Here is a tiny trained network, its code and every weight. The questions are about switching its units off for an input and a class, where a switched-off unit gives its printed mean instead of its output.

import numpy as np


def w(rows, s, z=0):
    codes = np.array(rows[::2]) - 128.0
    scale = np.full(codes.shape[1], s)
    scale[-1] = z or s
    return codes * scale


def f(y):
    return np.maximum(y, 0)


def log_softmax(a):
    a = a - a.max(-1, keepdims=True)
    return a - np.log(np.exp(a).sum(-1, keepdims=True))


def net(x, mask):
    res = np.array(x, float).reshape(1, 5) / 4 @ E
    y = f(res @ A[0][:, :-1].T + A[0][:, -1])
    res = res + np.where(mask, y, B[0][:, -1]) @ B[0][:, :-1]
    return log_softmax(res[-1] @ U[:, :-1].T + U[:, -1])


A, B = {}, {}
E = w([
[168,93,228,88,106,34,72,196,239,55,112],'x0',
[81,7,96,224,119,149,183,133,216,93,38],'x1',
[2,193,80,96,185,190,146,221,234,72,167],'x2',
[58,130,207,122,193,35,221,161,93,239,105],'x3',
[145,20,179,92,189,188,165,165,18,27,167],'x4',
],0.0071)
A[0] = w([
[107,139,179,124,165,77,185,132,124,176,105,26],'n1',
[124,59,115,194,114,122,157,121,158,115,58,25],'n2',
[161,103,193,104,107,74,76,191,180,105,106,54],'n3',
[190,78,154,101,184,172,162,170,57,53,114,3],'n4',
[132,63,169,89,167,195,171,114,91,70,152,101],'n5',
[95,114,193,97,128,97,210,127,143,181,123,121],'n6',
[184,128,70,119,67,197,43,90,141,64,129,88],'n7',
[107,94,128,106,198,164,148,179,101,85,155,44],'n8',
[64,69,90,206,140,130,170,144,166,93,77,44],'n9',
[177,170,178,95,100,107,95,109,67,145,166,38],'n10',
[118,190,103,169,82,90,110,81,186,168,84,34],'n11',
[139,150,159,93,181,97,177,128,119,167,129,84],'n12',
[64,184,98,130,93,137,112,126,198,163,128,101],'n13',
[131,81,180,124,139,136,173,160,71,102,152,105],'n14',
[95,195,125,58,165,163,117,185,132,126,164,99],'n15',
[144,199,111,176,99,132,118,85,164,195,107,47],'n16',
[105,196,140,34,174,142,87,140,122,134,192,121],'n17',
[254,75,181,160,63,56,99,31,41,183,84,76],'n18',
[148,132,112,168,116,196,66,104,137,58,166,66],'n19',
[167,117,175,111,107,53,99,180,175,92,113,50],'n20',
[133,96,169,61,119,69,102,171,206,108,124,56],'n21',
[90,141,51,140,120,229,188,64,81,187,147,19],'n22',
[88,126,179,165,199,75,185,150,105,177,92,4],'n23',
[99,167,80,181,163,174,178,76,73,171,124,96],'n24',
[73,149,172,111,162,86,176,167,104,169,117,95],'n25',
[155,172,114,135,108,87,99,122,172,164,69,70],'n26',
[116,95,167,107,195,129,177,164,120,184,108,11],'n27',
[155,210,129,36,121,75,64,125,64,141,218,44],'n28',
],0.0078,0.0015)
B[0] = w([
[136,159,136,114,125,156,71,87,150,143,102,184],'n1',
[186,81,133,170,76,193,207,86,164,125,59,185],'n2',
[128,64,112,100,203,140,137,79,70,105,178,208],'n3',
[160,182,177,119,135,71,148,180,114,208,120,194],'n4',
[146,203,179,118,118,65,160,203,107,204,128,192],'n5',
[109,152,131,99,118,167,79,83,149,130,105,189],'n6',
[107,209,187,118,104,172,12,82,135,168,101,204],'n7',
[135,182,152,120,118,77,147,178,134,169,177,179],'n8',
[164,56,96,190,69,149,196,109,192,125,82,201],'n9',
[140,80,103,193,89,148,172,132,163,103,94,189],'n10',
[176,171,175,104,128,72,160,196,97,168,104,194],'n11',
[142,146,139,128,100,154,79,98,154,131,112,174],'n12',
[122,152,138,125,123,55,149,190,109,166,182,199],'n13',
[130,150,146,115,106,86,132,150,124,188,116,180],'n14',
[69,109,33,158,77,135,176,152,167,87,116,193],'n15',
[171,158,164,121,148,61,148,171,67,156,152,180],'n16',
[154,89,103,183,77,155,187,126,166,110,95,199],'n17',
[2,148,44,151,92,104,136,213,190,41,201,252],'n18',
[105,184,166,134,94,129,43,103,136,156,111,183],'n19',
[136,89,119,78,207,136,138,67,68,86,181,203],'n20',
[122,76,143,79,165,138,138,100,92,66,183,208],'n21',
[140,56,123,72,208,124,124,109,80,69,169,211],'n22',
[112,185,145,137,112,158,40,75,130,135,87,195],'n23',
[135,78,149,61,199,148,119,88,83,60,186,200],'n24',
[115,157,112,128,143,181,70,109,161,158,97,191],'n25',
[158,145,148,82,142,80,146,181,82,188,131,181],'n26',
[117,146,151,108,111,138,77,124,160,134,84,177],'n27',
[194,31,130,214,84,172,211,56,140,144,46,217],'n28',
],0.0069,0.012)
U = w([
[187,95,126,196,99,153,205,89,143,130,77,103],'0',
[163,180,169,107,141,52,156,187,83,176,130,76],'1',
[105,179,148,121,125,169,12,74,138,139,99,94],'2',
[126,88,128,74,228,133,136,81,63,84,171,125],'3',
[9,144,75,153,111,110,154,188,169,86,155,247],'4',
],0.012,0.0014)

Each question gives the input, the list of numbers given to net, and the class t.
The units are the neurons (one row each of A and B). Each row of codes is followed by its name. A weight is (code - 128) times the scale printed after its matrix; where a second scale follows, it is the last column's (A, B and U).
mask holds one flag per neuron, in row order. A switched-off neuron (its flag False) gives its mean, the last column of its row in B, instead of its output. The means were averaged over made-up inputs and are rounded, as every weight is.
A unit's drop is (log p(t) with every unit on - log p(t) with that unit switched off) / (log p(t) with every unit on - log p(t) with every unit switched off).
The circuit of an input: a set's keep is (log p(t) with only the set's units on - log p(t) with every unit switched off) / (log p(t) with every unit on - log p(t) with every unit switched off). Starting from the 12 units with the biggest drops (on a tie, the unit counted first), units are removed one at a time, each time the one whose removal leaves the highest keep (on an exact tie, the one counted first), for as long as the keep stays at least 0.8.
units of the circuit, in order: the units of the circuit, biggest drop first
k most important neurons: the k neurons with the biggest drops, biggest first
drop of u: that unit's drop, to one decimal
input [5,-2,-6,0,1], class 4: units of the circuit, in order : n18
input [-1,-6,-2,-1,-8], class 1: 3 most important neurons : n16, n11, n26
input [-8,7,-6,-6,8], class 1: units of the circuit, in order : n5, n4
input [-7,1,0,4,-8], class 1: 2 most important neurons : n11, n16
input [-8,7,-7,6,-6], class 3: 2 most important neurons : n24, n22
input [-4,-6,5,-6,2], class 0: 2 most important neurons : n28, n17
input [4,8,2,2,-8], class 0: 4 most important neurons : n9, n2, n5, n4
input [-2,2,8,1,8], class 1: 2 most important neurons : n18, n5
input [2,3,6,8,8], class 1: 3 most important neurons : n5, n8, n4
input [-5,8,6,4,-8], class 0: 2 most important neurons : n9, n2
input [-2,-2,5,-3,5], class 1: 4 most important neurons : n18, n5, n4, n8
input [-8,-7,8,-6,-5], class 3: 4 most important neurons : n22, n24, n18, n9
input [8,3,-5,-7,0], class 3: 2 most important neurons : n3, n20
input [-5,1,4,-8,5], class 2: units of the circuit, in order : n7
input [0,-8,0,-2,8], class 0: 3 most important neurons : n28, n17, n10
input [8,1,-6,6,-2], class 3: 3 most important neurons : n20, n3, n21
input [0,-4,-7,3,0], class 4: drop of n18 : 1.2
input [-3,-1,-5,8,6], class 2: drop of n23 : 0.2
input [-4,-8,3,5,2], class 0: drop of n28 : 0.1
input [-8,3,2,-7,-4], class 3: units of the circuit, in order : n22
